Below is a small trained network, with its code and all its weights. Each question gives an input and a target symbol and asks what happens when units are switched off, that is, made to give their printed mean instead of their output.

import numpy as np


def w(rows, s, z=0):
    codes = np.array(rows[::2]) - 128.0
    scale = np.full(codes.shape[1], s)
    scale[-1] = z or s
    return codes * scale


def norm(h):
    return h / np.sqrt((h * h).mean(-1, keepdims=True) + 1e-5)


def f(y):
    return y / 2 * (1 + np.tanh(0.7978845608 * (y + 0.044715 * y**3)))


def softmax(a):
    e = np.exp(a - a.max(-1, keepdims=True))
    return e / e.sum(-1, keepdims=True)


def log_softmax(a):
    a = a - a.max(-1, keepdims=True)
    return a - np.log(np.exp(a).sum(-1, keepdims=True))


def net(x, mask):
    ids = ['ΔΦαγεζηθλμξπστψ'.index(c) for c in x.split()]
    T = len(ids)
    res = E[ids] + P[:T]
    u = 0
    for l in range(3):
        r = norm(res)
        for j in range(2):
            rows = slice(2 * j, 2 * j + 2)
            q, k, v = (r @ M[l][rows].T for M in (Q, K, V))
            z = softmax(np.where(np.tri(T) > 0, q @ k.T / 2**0.5, -1e9)) @ v
            o = O[l][rows]
            res = res + np.where(mask[u + j], z, o[:, -1]) @ o[:, :-1]
        u += 2
        y = f(norm(res) @ A[l][:, :-1].T + A[l][:, -1])
        res = res + np.where(mask[u : u + 4], y, B[l][:, -1]) @ B[l][:, :-1]
        u += 4
    return log_softmax(norm(res)[-1] @ U[:, :-1].T + U[:, -1])


Q, K, V, O, A, B = {}, {}, {}, {}, {}, {}
E = w([
[180,148,73,135],'Δ',
[157,125,58,91],'Φ',
[255,71,126,91],'α',
[176,32,103,37],'γ',
[131,99,100,138],'ε',
[110,67,98,93],'ζ',
[82,69,161,141],'η',
[185,136,107,150],'θ',
[94,82,234,101],'λ',
[228,57,106,72],'μ',
[87,62,173,143],'ξ',
[124,84,167,170],'π',
[87,81,212,152],'σ',
[80,61,146,102],'τ',
[96,39,199,69],'ψ',
],0.0019)
P = w([
[118,156,150,161],'0',
[114,113,117,124],'1',
[181,3,98,181],'2',
[116,115,115,128],'3',
[180,6,95,180],'4',
[117,116,121,129],'5',
[124,206,148,35],'6',
[102,127,119,143],'7',
],0.003)
Q[0] = w([
[240,54,100,111],'L0H0',
[254,94,151,124],'L0H0',
[202,65,221,54],'L0H1',
[49,41,145,60],'L0H1',
],0.005)
K[0] = w([
[148,32,150,171],'L0H0',
[156,2,81,159],'L0H0',
[175,39,182,68],'L0H1',
[52,66,157,99],'L0H1',
],0.0059)
V[0] = w([
[158,3,92,98],'L0H0',
[98,130,64,136],'L0H0',
[82,175,111,206],'L0H1',
[84,216,102,171],'L0H1',
],0.002)
O[0] = w([
[2,159,94,229,252],'L0H0',
[155,149,81,148,124],'L0H0',
[236,66,196,45,104],'L0H1',
[223,21,163,64,43],'L0H1',
],0.0014,0.0015)
A[0] = w([
[176,76,126,167,253],'L0N0',
[67,131,167,163,224],'L0N1',
[105,254,177,40,73],'L0N2',
[104,156,119,50,174],'L0N3',
],0.0046,0.00057)
B[0] = w([
[79,134,69,120,252],'L0N0',
[175,96,83,91,213],'L0N1',
[103,2,75,201,154],'L0N2',
[180,102,90,211,130],'L0N3',
],0.0031,0.0015)
Q[1] = w([
[139,78,160,244],'L1H0',
[147,2,44,205],'L1H0',
[109,194,97,144],'L1H1',
[194,127,107,169],'L1H1',
],0.005)
K[1] = w([
[123,92,2,182],'L1H0',
[127,12,107,206],'L1H0',
[119,161,77,85],'L1H1',
[130,165,151,131],'L1H1',
],0.005)
V[1] = w([
[145,85,78,185],'L1H0',
[54,250,87,169],'L1H0',
[152,31,61,62],'L1H1',
[86,178,111,42],'L1H1',
],0.0015)
O[1] = w([
[109,161,71,90,199],'L1H0',
[251,76,96,84,9],'L1H0',
[132,236,172,90,254],'L1H1',
[120,107,206,132,126],'L1H1',
],0.002,0.00097)
A[1] = w([
[145,250,76,160,237],'L1N0',
[192,86,40,222,3],'L1N1',
[69,85,215,97,18],'L1N2',
[167,101,142,190,195],'L1N3',
],0.0023,0.00037)
B[1] = w([
[101,82,135,88,150],'L1N0',
[82,133,102,139,252],'L1N1',
[147,194,2,123,222],'L1N2',
[97,106,108,123,126],'L1N3',
],0.0031,0.00037)
Q[2] = w([
[212,106,148,203],'L2H0',
[169,40,101,254],'L2H0',
[74,167,122,93],'L2H1',
[102,167,144,88],'L2H1',
],0.0092)
K[2] = w([
[1,66,6,97],'L2H0',
[65,38,24,199],'L2H0',
[174,210,162,61],'L2H1',
[201,194,148,99],'L2H1',
],0.0063)
V[2] = w([
[5,202,136,145],'L2H0',
[201,233,202,239],'L2H0',
[88,90,47,157],'L2H1',
[33,12,140,191],'L2H1',
],0.0023)
O[2] = w([
[43,7,179,106,105],'L2H0',
[166,39,152,254,82],'L2H0',
[206,101,219,167,228],'L2H1',
[225,177,199,90,255],'L2H1',
],0.0028,0.00083)
A[2] = w([
[76,214,161,152,10],'L2N0',
[176,100,119,128,83],'L2N1',
[132,76,71,97,85],'L2N2',
[253,241,141,45,4],'L2N3',
],0.0042,0.003)
B[2] = w([
[46,68,78,130,6],'L2N0',
[64,125,106,142,105],'L2N1',
[62,131,150,150,200],'L2N2',
[117,3,79,133,111],'L2N3',
],0.005,0.0011)
U = w([
[191,221,56,161,98],'Δ',
[118,237,25,57,230],'Φ',
[220,40,53,134,179],'α',
[158,92,86,5,208],'γ',
[42,117,30,254,48],'ε',
[15,163,90,92,103],'ζ',
[61,52,175,157,56],'η',
[238,222,105,198,87],'θ',
[209,206,224,80,254],'λ',
[191,60,48,97,173],'μ',
[96,49,197,158,50],'ξ',
[205,87,173,238,117],'π',
[189,132,206,168,72],'σ',
[24,115,171,75,119],'τ',
[133,171,187,41,138],'ψ',
],0.0088,0.0011)

Each question gives the input, a string of symbols that net reads in full, and the target symbol t.
The units are the heads (2 rows each of Q, K, V and O) and the neurons (one row each of A and B). Each row of codes is followed by its name. A weight is (code - 128) times the scale printed after its matrix; where a second scale follows, it is the last column's (O, A, B and U).
mask holds one flag per unit, layer by layer, with each layer's heads first. A switched-off unit (its flag False) gives its mean, the last column of its rows in O or B, instead of its output. The means were averaged over made-up inputs and are rounded, as every weight is.
A unit's drop is (log p(t) with every unit on - log p(t) with that unit switched off) / (log p(t) with every unit on - log p(t) with every unit switched off).
The circuit of an input: a set's keep is (log p(t) with only the set's units on - log p(t) with every unit switched off) / (log p(t) with every unit on - log p(t) with every unit switched off). Starting from the 12 units with the biggest drops (on a tie, the unit counted first), units are removed one at a time, each time the one whose removal leaves the highest keep (on an exact tie, the one counted first), for as long as the keep stays at least 0.8.
units of the circuit, in order: the units of the circuit, biggest drop first
most important unit: the unit with the biggest drop
top k neurons: the k neurons with the biggest drops, biggest first
top k neurons in layer l: the k neurons of layer l with the biggest drops, biggest first
heads that matter: for each layer, one digit per head in row order, 1 if its drop is at least 0.15 and else 0, layers parted by /
input ε λ ε ζ λ ε μ λ, target ε: top neuron => (L1N2)
input π τ π γ, target π: top 3 neurons => (L0N2 L1N2 L0N3)
input τ π α ε, target τ: heads that matter => 00 / 10 / 10
input π ζ λ Φ ζ μ, target π: heads that matter => 11 / 00 / 10
input σ η Φ Φ Δ μ π, target π: heads that matter => 00 / 00 / 01
input π σ γ λ, target π: heads that matter => 11 / 01 / 10
input ε η ε α, target ε: top 3 neurons => (L0N2 L1N2 L0N0)
input λ η Φ ξ π ξ, target λ: heads that matter => 00 / 10 / 10
input θ ζ α Δ ε, target ε: top 2 neurons => (L2N2 L0N0)
input π Φ ε λ η σ λ ε, target π: units of the circuit, in order => (L2H0 L0H1 L0H0 L0N2)
input Φ θ λ μ π σ, target Φ: top 2 neurons in layer 0 => (L0N2 L0N1)
input μ θ θ, target θ: top 2 neurons => (L2N3 L1N2)
input ε ε τ Φ, target ε: top 3 neurons in layer 1 => (L1N2 L1N0 L1N1)
input π η Δ λ Φ η α, target α: units of the circuit, in order => (L2N3)
input π λ Φ, target Φ: top 3 neurons => (L0N2 L0N0 L1N1)
input θ π Φ μ, target θ: heads that matter => 11 / 01 / 10
input ε ψ ψ ζ, target ε: heads that matter => 11 / 10 / 11
input π μ ζ τ π Φ, target π: top 4 neurons => (L0N2 L1N2 L0N3 L1N0)
input π τ π θ, target π: heads that matter => 11 / 01 / 10
input ζ α Δ ξ ξ Δ α Δ, target ζ: most important unit => L2H1
input λ Δ λ ε Δ ε θ θ, target λ: top 2 neurons => (L0N2 L1N0)
input α τ μ μ ε ζ ε λ, target α: top 4 neurons => (L0N2 L2N3 L0N0 L0N1)
input λ γ λ μ Δ ζ ψ ψ, target λ: top 2 neurons in layer 0 => (L0N2 L0N0)
input Φ η σ Φ θ π, target Φ: heads that matter => 11 / 00 / 01
input λ λ α γ Δ ε ζ Φ, target λ: heads that matter => 00 / 10 / 11
input λ ζ ε α, target λ: top 3 neurons => (L1N2 L0N0 L0N2)
input π γ λ, target λ: heads that matter => 00 / 00 / 11
input γ ε ζ α ξ ε λ π, target γ: most important unit => L0H1
input Φ ε τ ψ ε γ, target Φ: top 2 neurons => (L0N2 L1N0)
input Φ π μ γ, target Φ: top 2 neurons => (L1N0 L0N2)
